[[128 123 131 133 127 129 130 123]
 [118 102 125 157 114 127 138 100]
 [131 128 125 121 132 128 126 141]
 [138 141 130 108 137 130 120 149]
 [135 141 129 112 136 127 123 141]]
->
[[135 141 129 112 136 127 123 141]
 [128 123 131 133 127 129 130 123]
 [118 102 125 157 114 127 138 100]
 [131 128 125 121 132 128 126 141]
 [138 141 130 108 137 130 120 149]]

[[146 128 137 131 151 127 132 123 120 126 114 132 122 134 118 114]
 [135 139 139 125 133 127 132 127 125 139 121 109 120 125 129 113]
 [149 127 138 132 155 127 132 122 119 124 112 135 121 135 115 113]
 [120 141 132 122 113 128 129 132 132 142 132 102 124 119 139 123]
 [126 143 137 122 119 128 130 131 130 144 128  99 121 120 137 117]
 [116 129 122 126 113 128 126 131 133 130 137 124 132 124 135 136]]
->
[[116 129 122 126 113 128 126 131 133 130 137 124 132 124 135 136]
 [146 128 137 131 151 127 132 123 120 126 114 132 122 134 118 114]
 [135 139 139 125 133 127 132 127 125 139 121 109 120 125 129 113]
 [149 127 138 132 155 127 132 122 119 124 112 135 121 135 115 113]
 [120 141 132 122 113 128 129 132 132 142 132 102 124 119 139 123]
 [126 143 137 122 119 128 130 131 130 144 128  99 121 120 137 117]]

[[125 152]
 [133 129]
 [141 135]
 [132 148]
 [119 106]
 [124 124]
 [131 136]
 [130 130]]
->
[[130 130]
 [125 152]
 [133 129]
 [141 135]
 [132 148]
 [119 106]
 [124 124]
 [131 136]]

[[128 136 118 134 115 124 111 135]
 [139 111 127 122 123 129 121 141]
 [140 118 118 131 126 124 127 120]
 [128 131 133 129 114 125 112 133]
 [128 138 112 135 126 124 123 127]
 [131 132 145 130 129 133 132 122]
 [122 133 136 127 121 130 120 140]
 [102 121 137 111 139 132 139 137]
 [117 138 130 128 122 125 122 126]]
->
[[117 138 130 128 122 125 122 126]
 [128 136 118 134 115 124 111 135]
 [139 111 127 122 123 129 121 141]
 [140 118 118 131 126 124 127 120]
 [128 131 133 129 114 125 112 133]
 [128 138 112 135 126 124 123 127]
 [131 132 145 130 129 133 132 122]
 [122 133 136 127 121 130 120 140]
 [102 121 137 111 139 132 139 137]]

[[133 120 132 126]
 [110  99 113 119]
 [133 128 131 128]
 [124 121 128 129]
 [104 145 110 110]
 [134 136 126 128]
 [128 123 117 120]]
->
[[128 123 117 120]
 [133 120 132 126]
 [110  99 113 119]
 [133 128 131 128]
 [124 121 128 129]
 [104 145 110 110]
 [134 136 126 128]]

[[117 142]
 [143 131]
 [158 146]
 [123 149]
 [132 128]
 [127 128]
 [105 130]
 [143 123]]
->
[[143 123]
 [117 142]
 [143 131]
 [158 146]
 [123 149]
 [132 128]
 [127 128]
 [105 130]]

[[132 124 102 109]
 [123 125 154 147]
 [153 137 118 150]
 [124 130 155 147]
 [133 127 101 109]
 [136 129 102 108]
 [133 135 102 108]
 [104 121 138 107]]
->
[[104 121 138 107]
 [132 124 102 109]
 [123 125 154 147]
 [153 137 118 150]
 [124 130 155 147]
 [133 127 101 109]
 [136 129 102 108]
 [133 135 102 108]]
